Small tables with named rows and columns. After each table, cells are looked up by row and column.

veve =
|  | kevifo | giri | zolibi | ribisit | taru | motuz | favit | pob | mir | regudos |
|---|---|---|---|---|---|---|---|---|---|---|
| luvez | 55711 | 46970 | 62749 | 31444 | 33454 | 60270 | 50584 | 42770 | 60503 | 72013 |
| gez | 68619 | 59230 | 46615 | 40395 | 30021 | 54933 | 60886 | 54107 | 61749 | 41041 |
| nufam | 56899 | 51975 | 58487 | 35265 | 22999 | 60270 | 39577 | 36394 | 60503 | 54904 |
| medos | 66278 | 60270 | 45765 | 40834 | 33454 | 51492 | 63587 | 57958 | 64329 | 41258 |
| kinoviz | 57489 | 49163 | 54420 | 33612 | 50422 | 72722 | 70760 | 47829 | 41112 | 53961 |
| ziv | 56459 | 48273 | 54420 | 31646 | 38685 | 73885 | 60886 | 42770 | 48694 | 59675 |
| tiko | 62599 | 51193 | 48243 | 33612 | 42700 | 50059 | 68961 | 64684 | 65196 | 60899 |
| kabo | 49713 | 51193 | 59232 | 33612 | 40969 | 80871 | 59175 | 33251 | 44840 | 54904 |
| sis | 60421 | 57837 | 54420 | 45440 | 23673 | 56146 | 43372 | 42770 | 60503 | 36999 |
| gos | 57489 | 51193 | 54420 | 31878 | 48779 | 72334 | 71067 | 48192 | 51638 | 54904 |
| fatip | 57489 | 55295 | 56359 | 40746 | 25792 | 60270 | 38785 | 35209 | 60503 | 42515 |

luvez, taru -> 33454
sis, pob -> 42770
ziv, pob -> 42770
nufam, regudos -> 54904
tiko, motuz -> 50059
gos, kevifo -> 57489
gos, pob -> 48192

Table kis
,boranoz,ziti,vob,gos,fovukuz,dukidiv,lolo,gosup,ded,nub
kelusa,-2.62,-1.51,-2.76,-2.71,-1.57,-1.18,-4.09,-2.64,-0.80,-0.51
pifav,-0.64,-1.14,-1.07,-1.18,-0.89,-1.18,-1.06,-0.67,-0.75,-0.87
nozini,-0.83,-0.67,-0.65,-0.63,-0.79,-0.67,-0.67,-0.83,-0.82,-0.79
vusis,-5.19,2.09,6.08,6.07,-6.00,0.97,5.83,-5.02,-7.50,-6.31
rebef,-0.71,-0.56,-0.55,-0.55,-0.67,-0.56,-0.61,-0.70,-0.67,-0.64
tinetog,-3.63,1.26,3.87,3.85,-4.20,0.49,3.64,-3.53,-5.10,-4.31
nuse,-3.15,-0.05,2.48,2.62,-3.47,-0.51,3.22,-2.96,-5.30,-4.69
sugurem,1.99,-2.41,-1.80,-2.15,0.13,-2.71,-0.17,1.85,0.20,-0.80
marosi,-0.88,-0.71,-0.71,-0.70,-0.83,-0.71,-0.76,-0.88,-0.84,-0.81

What is the lolo of sugurem in kis?
-0.17
What is the nub of rebef in kis?
-0.64
What is the boranoz of tinetog in kis?
-3.63
What is the gos of rebef in kis?
-0.55
What is the ded of sugurem in kis?
0.20
What is the gosup of vusis in kis?
-5.02
What is the vob of kelusa in kis?
-2.76
What is the nub of pifav in kis?
-0.87
What is the dukidiv of nozini in kis?
-0.67
What is the ded of vusis in kis?
-7.50

fikov
fields: kov, zad, lazikad, timu, galigud, ruvabe, minif, vumeti, ret
vin: [121, 160, 146, 194, 193, 241, 2, 172, 178]
votuf: [151, 211, 107, 222, 169, 224, 31, 137, 211]
falunav: [160, 162, 139, 199, 142, 138, 217, 186, 165]
giga: [186, 172, 105, 167, 158, 211, 131, 190, 229]
murum: [79, 81, 213, 122, 227, 229, 65, 200, 102]
nubi: [137, 190, 124, 212, 181, 234, 14, 152, 199]
nobut: [130, 173, 118, 138, 181, 225, 112, 139, 196]
lik: [151, 210, 108, 221, 168, 227, 30, 136, 212]
girasis: [182, 164, 131, 202, 138, 148, 205, 203, 186]
mobem: [160, 162, 143, 197, 144, 140, 217, 185, 164]
bil: [138, 162, 146, 189, 148, 136, 215, 170, 147]
zogota: [123, 162, 152, 179, 160, 140, 209, 153, 138]

timu of zogota is 179
lazikad of votuf is 107
galigud of murum is 227
minif of giga is 131
ret of nubi is 199
ret of murum is 102
minif of girasis is 205
lazikad of mobem is 143
timu of votuf is 222
ret of zogota is 138
vumeti of vin is 172
zad of giga is 172
minif of mobem is 217
ruvabe of murum is 229
kov of girasis is 182
galigud of vin is 193
timu of falunav is 199
Which row has the largest timu? votuf

vafa:
|  | bupozal | vit | nudav | muda | fam | nem |
|---|---|---|---|---|---|---|
| gubokin | -1.48 | 3.14 | -0.94 | -2.29 | 5.58 | -4.90 |
| supesuf | -1.47 | 2.27 | -1.34 | -2.75 | 5.58 | -6.20 |
| lamu | 0.45 | -3.86 | -5.54 | -4.85 | 5.58 | -9.14 |
| zakos | -6.42 | -0.59 | 5.76 | 0.35 | 5.58 | -3.93 |
| tet | -1.23 | -2.92 | -2.51 | -3.13 | 5.58 | -6.59 |
| kuve | -4.81 | 2.66 | 3.72 | -0.72 | 5.58 | -5.05 |
| fekamil | -0.34 | -3.10 | -3.33 | -2.76 | 5.58 | -4.28 |
| gebe | -6.59 | -1.61 | 5.91 | 0.52 | 5.58 | -3.67 |

bupozal of fekamil: -0.34
muda of gubokin: -2.29
nudav of kuve: 3.72
vit of supesuf: 2.27
nudav of supesuf: -1.34
fam of gubokin: 5.58
fam of fekamil: 5.58
muda of fekamil: -2.76
vit of tet: -2.92
fam of supesuf: 5.58
vit of gebe: -1.61
muda of tet: -3.13

berer
columns: siduk, tuvofu
sifupo: [79.0, 55.2]
kedure: [4.2, 68.9]
rem: [93.3, 10.4]

rem, siduk: 93.3
rem, tuvofu: 10.4
kedure, siduk: 4.2
sifupo, tuvofu: 55.2
kedure, tuvofu: 68.9
sifupo, siduk: 79.0

mateza =
cols = vevib, zanez, gez, riv, zolifem, luf, kaminir, nis
rekag: [4.727, 8.458, 5.122, 2.681, 6.333, 8.141, 2.098, 7.766]
muteput: [4.431, 4.955, 9.198, 3.957, 3.297, 6.203, 2.160, 8.192]
nuf: [2.916, 5.227, 5.328, 8.283, 8.165, 8.993, 5.213, 9.499]
kif: [6.181, 6.194, 5.848, 7.988, 7.186, 6.720, 3.010, 5.062]
lomeki: [6.712, 8.442, 4.660, 5.857, 3.324, 5.321, 2.169, 3.632]
tufin: [4.653, 4.030, 8.808, 6.387, 4.148, 4.901, 7.422, 5.831]
felad: [7.952, 7.040, 7.646, 8.457, 3.138, 3.499, 4.350, 6.005]
felideg: [4.420, 1.854, 8.064, 2.445, 4.240, 6.421, 2.236, 5.876]
gagi: [5.419, 5.528, 4.237, 7.107, 7.777, 6.065, 3.634, 4.181]
fube: [6.585, 8.576, 6.065, 3.178, 7.801, 6.191, 4.484, 9.171]
sul: [6.414, 8.349, 2.336, 7.430, 9.113, 5.617, 2.309, 6.518]

fube, vevib => 6.585
rekag, zolifem => 6.333
tufin, riv => 6.387
kif, zanez => 6.194
lomeki, vevib => 6.712
fube, zanez => 8.576
nuf, luf => 8.993
sul, vevib => 6.414
kif, nis => 5.062
lomeki, luf => 5.321
tufin, nis => 5.831
Row with the largest luf: nuf

